Below are the code and all the weights of a small trained network. Each question names an input and a target symbol and asks about switching units off, where a switched-off unit gives its printed mean instead of its output.

import numpy as np


def w(rows, s, z=0):
    codes = np.array(rows[::2]) - 128.0
    scale = np.full(codes.shape[1], s)
    scale[-1] = z or s
    return codes * scale


def f(y):
    return y / 2 * (1 + np.tanh(0.7978845608 * (y + 0.044715 * y**3)))


def softmax(a):
    e = np.exp(a - a.max(-1, keepdims=True))
    return e / e.sum(-1, keepdims=True)


def log_softmax(a):
    a = a - a.max(-1, keepdims=True)
    return a - np.log(np.exp(a).sum(-1, keepdims=True))


def net(x, mask):
    ids = ['αβγδεθλμξπτφψω'.index(c) for c in x.split()]
    T = len(ids)
    res = E[ids] + P[:T]
    u = 0
    for l in range(2):
        r = res
        for j in range(3):
            rows = slice(2 * j, 2 * j + 2)
            q, k, v = (r @ M[l][rows].T for M in (Q, K, V))
            z = softmax(np.where(np.tri(T) > 0, q @ k.T / 2**0.5, -1e9)) @ v
            o = O[l][rows]
            res = res + np.where(mask[u + j], z, o[:, -1]) @ o[:, :-1]
        u += 3
        y = f(res @ A[l][:, :-1].T + A[l][:, -1])
        res = res + np.where(mask[u : u + 4], y, B[l][:, -1]) @ B[l][:, :-1]
        u += 4
    return log_softmax(res[-1] @ U[:, :-1].T + U[:, -1])


Q, K, V, O, A, B = {}, {}, {}, {}, {}, {}
E = w([
[126,87,227,153],'α',
[166,155,250,122],'β',
[152,77,108,81],'γ',
[139,179,181,188],'δ',
[146,84,125,124],'ε',
[145,96,114,101],'θ',
[65,132,82,77],'λ',
[95,61,70,139],'μ',
[138,78,126,132],'ξ',
[106,74,157,67],'π',
[63,56,123,134],'τ',
[105,83,159,183],'φ',
[184,143,149,191],'ψ',
[207,90,86,119],'ω',
],0.02)
P = w([
[158,250,98,123],'0',
[164,216,104,150],'1',
[159,178,112,184],'2',
[167,137,96,222],'3',
[196,119,101,234],'4',
[214,100,88,255],'5',
],0.0042)
Q[0] = w([
[231,122,105,205],'L0H1',
[176,7,108,99],'L0H1',
[184,98,203,78],'L0H2',
[83,187,83,143],'L0H2',
[209,138,131,136],'L0H3',
[52,207,6,237],'L0H3',
],0.015)
K[0] = w([
[221,89,151,179],'L0H1',
[91,112,99,201],'L0H1',
[196,98,152,118],'L0H2',
[89,166,118,108],'L0H2',
[165,79,132,119],'L0H3',
[136,194,3,174],'L0H3',
],0.021)
V[0] = w([
[136,98,46,189],'L0H1',
[177,254,122,71],'L0H1',
[130,131,130,156],'L0H2',
[237,211,56,165],'L0H2',
[119,107,177,182],'L0H3',
[116,107,115,122],'L0H3',
],0.0047)
O[0] = w([
[60,139,190,124,232],'L0H1',
[237,253,126,33,2],'L0H1',
[135,145,122,134,140],'L0H2',
[49,78,254,169,214],'L0H2',
[154,64,164,93,220],'L0H3',
[120,102,126,151,123],'L0H3',
],0.0035,0.0014)
A[0] = w([
[174,130,33,149,119],'L0N1',
[217,2,228,192,196],'L0N2',
[32,135,180,141,37],'L0N3',
[148,110,241,131,2],'L0N4',
],0.0093,0.0033)
B[0] = w([
[190,254,53,60,143],'L0N1',
[62,230,17,74,246],'L0N2',
[175,236,114,97,128],'L0N3',
[220,132,118,45,148],'L0N4',
],0.0078,0.013)
Q[1] = w([
[175,206,113,95],'L1H1',
[138,214,201,158],'L1H1',
[109,179,194,108],'L1H2',
[57,162,98,110],'L1H2',
[125,197,166,166],'L1H3',
[67,116,253,202],'L1H3',
],0.021)
K[1] = w([
[162,110,79,21],'L1H1',
[222,156,121,136],'L1H1',
[153,150,152,65],'L1H2',
[121,180,46,128],'L1H2',
[214,144,154,147],'L1H3',
[102,106,253,77],'L1H3',
],0.023)
V[1] = w([
[253,128,42,184],'L1H1',
[125,143,103,252],'L1H1',
[37,63,150,56],'L1H2',
[221,38,99,14],'L1H2',
[167,29,135,100],'L1H3',
[61,192,221,99],'L1H3',
],0.011)
O[1] = w([
[254,116,100,180,180],'L1H1',
[96,122,44,223,45],'L1H1',
[62,124,36,102,58],'L1H2',
[115,37,151,41,157],'L1H2',
[164,72,56,89,2],'L1H3',
[89,226,122,76,39],'L1H3',
],0.0086,0.0079)
A[1] = w([
[138,5,188,247,123],'L1N1',
[134,226,114,94,3],'L1N2',
[71,62,254,134,150],'L1N3',
[165,126,188,221,51],'L1N4',
],0.0077,0.0053)
B[1] = w([
[92,108,172,175,214],'L1N1',
[208,39,51,129,255],'L1N2',
[85,101,191,171,200],'L1N3',
[1,67,204,40,244],'L1N4',
],0.01,0.0043)
U = w([
[172,117,190,73,1],'α',
[122,106,157,105,74],'β',
[131,2,110,64,100],'γ',
[249,73,147,195,128],'δ',
[151,108,118,125,230],'ε',
[125,66,140,102,160],'θ',
[77,175,108,5,146],'λ',
[134,26,80,179,127],'μ',
[126,109,104,129,202],'ξ',
[33,77,160,29,90],'π',
[5,92,86,82,114],'τ',
[125,196,114,187,145],'φ',
[117,214,233,162,174],'ψ',
[95,37,207,153,121],'ω',
],0.0096,0.0087)

Each question gives the input, a string of symbols that net reads in full, and the target symbol t.
The units are the heads (2 rows each of Q, K, V and O) and the neurons (one row each of A and B). Each row of codes is followed by its name. A weight is (code - 128) times the scale printed after its matrix; where a second scale follows, it is the last column's (O, A, B and U).
mask holds one flag per unit, layer by layer, with each layer's heads first. A switched-off unit (its flag False) gives its mean, the last column of its rows in O or B, instead of its output. The means were averaged over made-up inputs and are rounded, as every weight is.
A unit's drop is (log p(t) with every unit on - log p(t) with that unit switched off) / (log p(t) with every unit on - log p(t) with every unit switched off).
The circuit of an input: a set's keep is (log p(t) with only the set's units on - log p(t) with every unit switched off) / (log p(t) with every unit on - log p(t) with every unit switched off). Starting from the 12 units with the biggest drops (on a tie, the unit counted first), units are removed one at a time, each time the one whose removal leaves the highest keep (on an exact tie, the one counted first), for as long as the keep stays at least 0.8.
circuit, biggest first: the units of the circuit, biggest drop first
most important unit: the unit with the biggest drop
k most important neurons: the k neurons with the biggest drops, biggest first
k most important neurons of layer l: the k neurons of layer l with the biggest drops, biggest first
input γ γ ψ φ, target ψ: circuit, biggest first -> [L0N2, L1H2]
input α γ φ λ ω, target δ: circuit, biggest first -> [L0N1, L1H1, L0N2]
input δ γ δ μ α γ, target μ: circuit, biggest first -> [L0H1, L1H3, L1H1]
input ψ γ γ, target ψ: circuit, biggest first -> [L1H3, L1H2]
input ω ω λ, target ω: most important unit -> L0N2
input γ μ ε τ, target τ: circuit, biggest first -> [L1H1, L1H2]
input α β ω β ε, target ω: circuit, biggest first -> [L0N1, L1H2, L1H3, L1N1]
input δ γ γ, target δ: 2 most important neurons -> [L0N2, L1N4]
input γ ω α, target λ: circuit, biggest first -> [L0N2, L0N4]
input φ λ β τ ψ, target ψ: circuit, biggest first -> [L0N2, L1H3]
input ξ τ α γ, target τ: circuit, biggest first -> [L1H1, L1H2]
input ω ξ γ τ γ, target τ: circuit, biggest first -> [L0H1, L1H1, L1H2]
input α τ ω π θ, target ω: 4 most important neurons -> [L0N2, L1N3, L0N1, L0N4]
input δ δ τ ξ, target τ: most important unit -> L1H1
input ε δ π ε ω γ, target ω: 2 most important neurons -> [L1N3, L0N1]
input π τ γ π, target τ: circuit, biggest first -> [L1H1, L0H1, L1H2]
input ω γ π, target ω: circuit, biggest first -> [L1N3, L0N1, L1H2]
input ψ γ γ α ω τ, target ω: 3 most important neurons of layer 0 -> [L0N1, L0N2, L0N3]
input ω δ ω φ, target ω: 3 most important neurons of layer 1 -> [L1N4, L1N1, L1N2]
input γ γ ω π, target ω: most important unit -> L1N3
input δ ω γ γ, target ω: 2 most important neurons -> [L0N1, L0N2]
input α γ α π γ γ, target π: 2 most important neurons -> [L0N4, L1N2]
input γ α ω α, target δ: 4 most important neurons -> [L0N1, L0N2, L0N4, L1N4]
input ω μ δ β φ ξ, target φ: 2 most important neurons -> [L0N2, L1N4]
